cols: L V T N R
[ -1   1   1  -7 -25] = K_146
[-71   0   2 -11 -60] = K_330
[ -7   9  -2 -24 -68] = K_621
[-40 -25 -72 -25 -72] = K_846
[ -2  22 -11 -41 -62] = K_585
[ -9  12  -3 -31 -84] = K_74
[-9 12 -3 18  8] = K_869
[-50 -61 -61 -61  78] = K_963
[ -9   5  -3 -31 -84] = K_481
[ -9  12  -3 -31  63] = K_772
count K_846: [-72] | 2
count K_963: [-61] | 3
key -> tag
[0] -> K_798
[13] -> K_861
[12] -> K_152
[-24] -> K_247
[-25] -> K_372
[-31] -> K_554
join K_772 2:  | K_152
where: [5] | K_481, 2

cols: C P J F S B Q G
[-12 -18 -41 -28 -19 -19 -16 -21] -> K_115
[-12 -18 -41 -28 -19 -19  31 -21] -> K_69
[  6  15 -20  19   4  16 -58 -42] -> K_260
where: [15] | K_260, 2
where: [-16] | K_115, 7
col: [-28  19] | F

cols: M E X W K A U H Z D
[ -6 -38 -45  22 -22 -22 -22  22 -22  31] -> K_84
[ -13  -38  -45   22  -22  -64  -22 -105 -103  -65] -> K_506
[-13 -38 -21  22 -22 -81 -22  22  -9  13] -> K_667
col: [ -22 -103] | Z
where: [-65] | K_506, 10
tags:
[-65] -> K_350
[-105] -> K_412
[-103] -> K_553
[32] -> K_225
[-64] -> K_962
[31] -> K_678
[-104] -> K_922
join K_506 10:  | K_350
count K_84: [-21] | 0
where: [-81] | K_667, 6
count K_84: [-22] | 4

cols: mavo nikup tar mifo
[ 31 -84  70  98]  K_25
[ 45  11   1 -25]  K_899
[-72 -40  45  -6]  K_624
[-72 -40  45 -19]  K_196
Table of tags by key:
[-40] -> K_274
[-84] -> K_687
[45] -> K_238
[-41] -> K_158
[46] -> K_704
join K_196 2:  | K_274
q: [-72 -40  45  -6] | K_624
col: [70  1 45] | tar

cols: Boli sapad nutan seg lavub sol dumu
[ 50   5  58 -89 -29  10 -64] : K_958
[-28 -52  21  10  49  20  29] : K_825
[-42 -17 -16 -38  -6  -7  16] : K_391
[ 41  12 -30  61  16 -17  66] : K_58
col: [10 20 -7] | sol
where: [5] | K_958, 2

cols: Nis Podi Fubak fab fuza
[ 49  50 -62  60  68]  K_36
[ -2   6 -11  88  32]  K_656
[ 75 105 106  17 -93]  K_140
key -> tag
[60] -> K_206
[50] -> K_281
[61] -> K_485
[105] -> K_730
[51] -> K_883
join K_36 2:  | K_281
q: [ 49  50 -62  60  68] | K_36
col: [  6 105] | Podi
q: [ -2   6 -11  88  32] | K_656
where: [105] | K_140, 2

cols: doke Gerob Kove kagab Puzat gen mopo guv tinen
[-24 -27  46 -19 -18 -23  15  52  19] : K_570
[104  41  -8  41  41 -88  41  -3  29] : K_491
[-24 -27  60  45  60  46  60  45  60] : K_409
Table of tags by key:
[28] -> K_822
[29] -> K_187
[41] -> K_325
[19] -> K_507
[18] -> K_217
[-3] -> K_523
join K_491 9:  | K_187
count K_491: [41] | 4
col: [52 -3] | guv
where: [-19] | K_570, 4
where: [104] | K_491, 1
count K_409: [45] | 2

cols: muzo Mabat rosim mesaz
[15 93 -6  8]  K_775
[ 93  93  21 -12]  K_957
[22 93 12  5]  K_521
[-14  93  35   2]  K_773
Table of tags by key:
[21] -> K_946
[94] -> K_170
[22] -> K_593
[92] -> K_832
[93] -> K_591
[15] -> K_202
join K_957 1:  | K_591
q: [22 93 12  5] | K_521
count K_521: [22] | 1
count K_957: [94] | 0

cols: lafup bisez Kop fudif fafi zamiz nul
[ 34  19 -82  -8  32  -7 -53] : K_944
[-12   6  -4 -11 -19  -4   1] : K_890
[ -9  -7  -9  -6 -10 -29 -21] : K_277
[ -9  -7  -9  -6 -20 -31 -14] : K_685
[-9 -7 -6 -3 -7 -6 -8] : K_143
[-20 -13   7 -13   0   0   0] : K_714
[-10  -2  -2 -10 -10  -2  -2] : K_394
col: [-6  0 -2] | zamiz
count K_277: [-21] | 1
tags:
[-83] -> K_741
[-1] -> K_447
[-9] -> K_600
[-82] -> K_216
[-2] -> K_199
join K_394 3:  | K_199
count K_714: [0] | 3
count K_143: [-6] | 2
count K_394: [-2] | 4

cols: zasas pepug Lofu rul kod sis Modov zek
[ 35   6  -8 -37 -84  55  31  80] -> K_270
[  1  -7  -1   6 -25 -12  -3  16] -> K_871
[ 10  13 -13 -30 -52  33  30  58] -> K_622
[-21  36 -13  19 -79 -17  39  42] -> K_66
[ -1 -15  -3   9  20 -22 -21 -27] -> K_626
[-34  23 -36   3   3 -25   3 -34] -> K_766
[ 43 -35 -17 -49  15  51  -5   2] -> K_63
[-57  -8 -13 -17  78 -10 -57 -57] -> K_629
[-33  18 -37 -12  79 -32  -2 -78] -> K_188
count K_629: [-57] | 3
count K_766: [-33] | 0

cols: pato fono foneg lam zapen gat
[  3   3   0   4  14 -18] : K_219
[-13  92  -3   9  -3  20] : K_666
[-46 -46 -46  25 -34  18] : K_669
[  5 -18  18  -5  57 -13] : K_831
[-24  64 -20   2   5  15] : K_213
[ 12  -7   7 -42   8   8] : K_734
[ 16 -32  21   0 -32   8] : K_576
[-41 -19  13  -9  47 -29] : K_308
[  1   1   1   1  45 -19] : K_706
[-12  11  12  35  -1  11] : K_931
[-2 -3 15 16  0  7] : K_295
[-47 -26  -9  -8  50 -23] : K_323
where: [-34] | K_669, 5
count K_706: [1] | 4
count K_669: [-46] | 3
col: [ 0 -9  1 35] | lam
where: [-42] | K_734, 4

cols: tadid sibi lagop Sarus
[-23  43  42  43] : K_449
[-42  43 -24 -72] : K_333
[-42  43 -56 -55] : K_843
[-42  22 -24 -72] : K_860
key -> tag
[-42] -> K_303
[-72] -> K_434
[-55] -> K_384
join K_843 4:  | K_384
col: [ 43 -72] | Sarus
count K_860: [22] | 1
where: [-23] | K_449, 1
count K_449: [43] | 2

cols: zifo datim ratak masul
[31 20 21 -2] = K_248
[  6  64 -28   8] = K_454
[  6  64 -25 -31] = K_575
[-18 -92  42  42] = K_440
key -> tag
[8] -> K_948
[-31] -> K_75
[42] -> K_415
[64] -> K_392
[-30] -> K_928
[7] -> K_782
[-2] -> K_876
join K_575 4:  | K_75
q: [31 20 21 -2] | K_248
where: [21] | K_248, 3

cols: bora dumeg zeto buko bedag Bupud
[ 43  -9 -14  -6 -15 -12] -> K_646
[-33  -9  -9 -33 -33 -33] -> K_725
[ 43 -34 -14 -33  43  43] -> K_38
[-17   8 -29  44  -3  42] -> K_952
col: [-33  43 -17] | bora
count K_38: [43] | 3
count K_38: [-14] | 1
count K_952: [-3] | 1
count K_725: [-33] | 4
where: [44] | K_952, 4

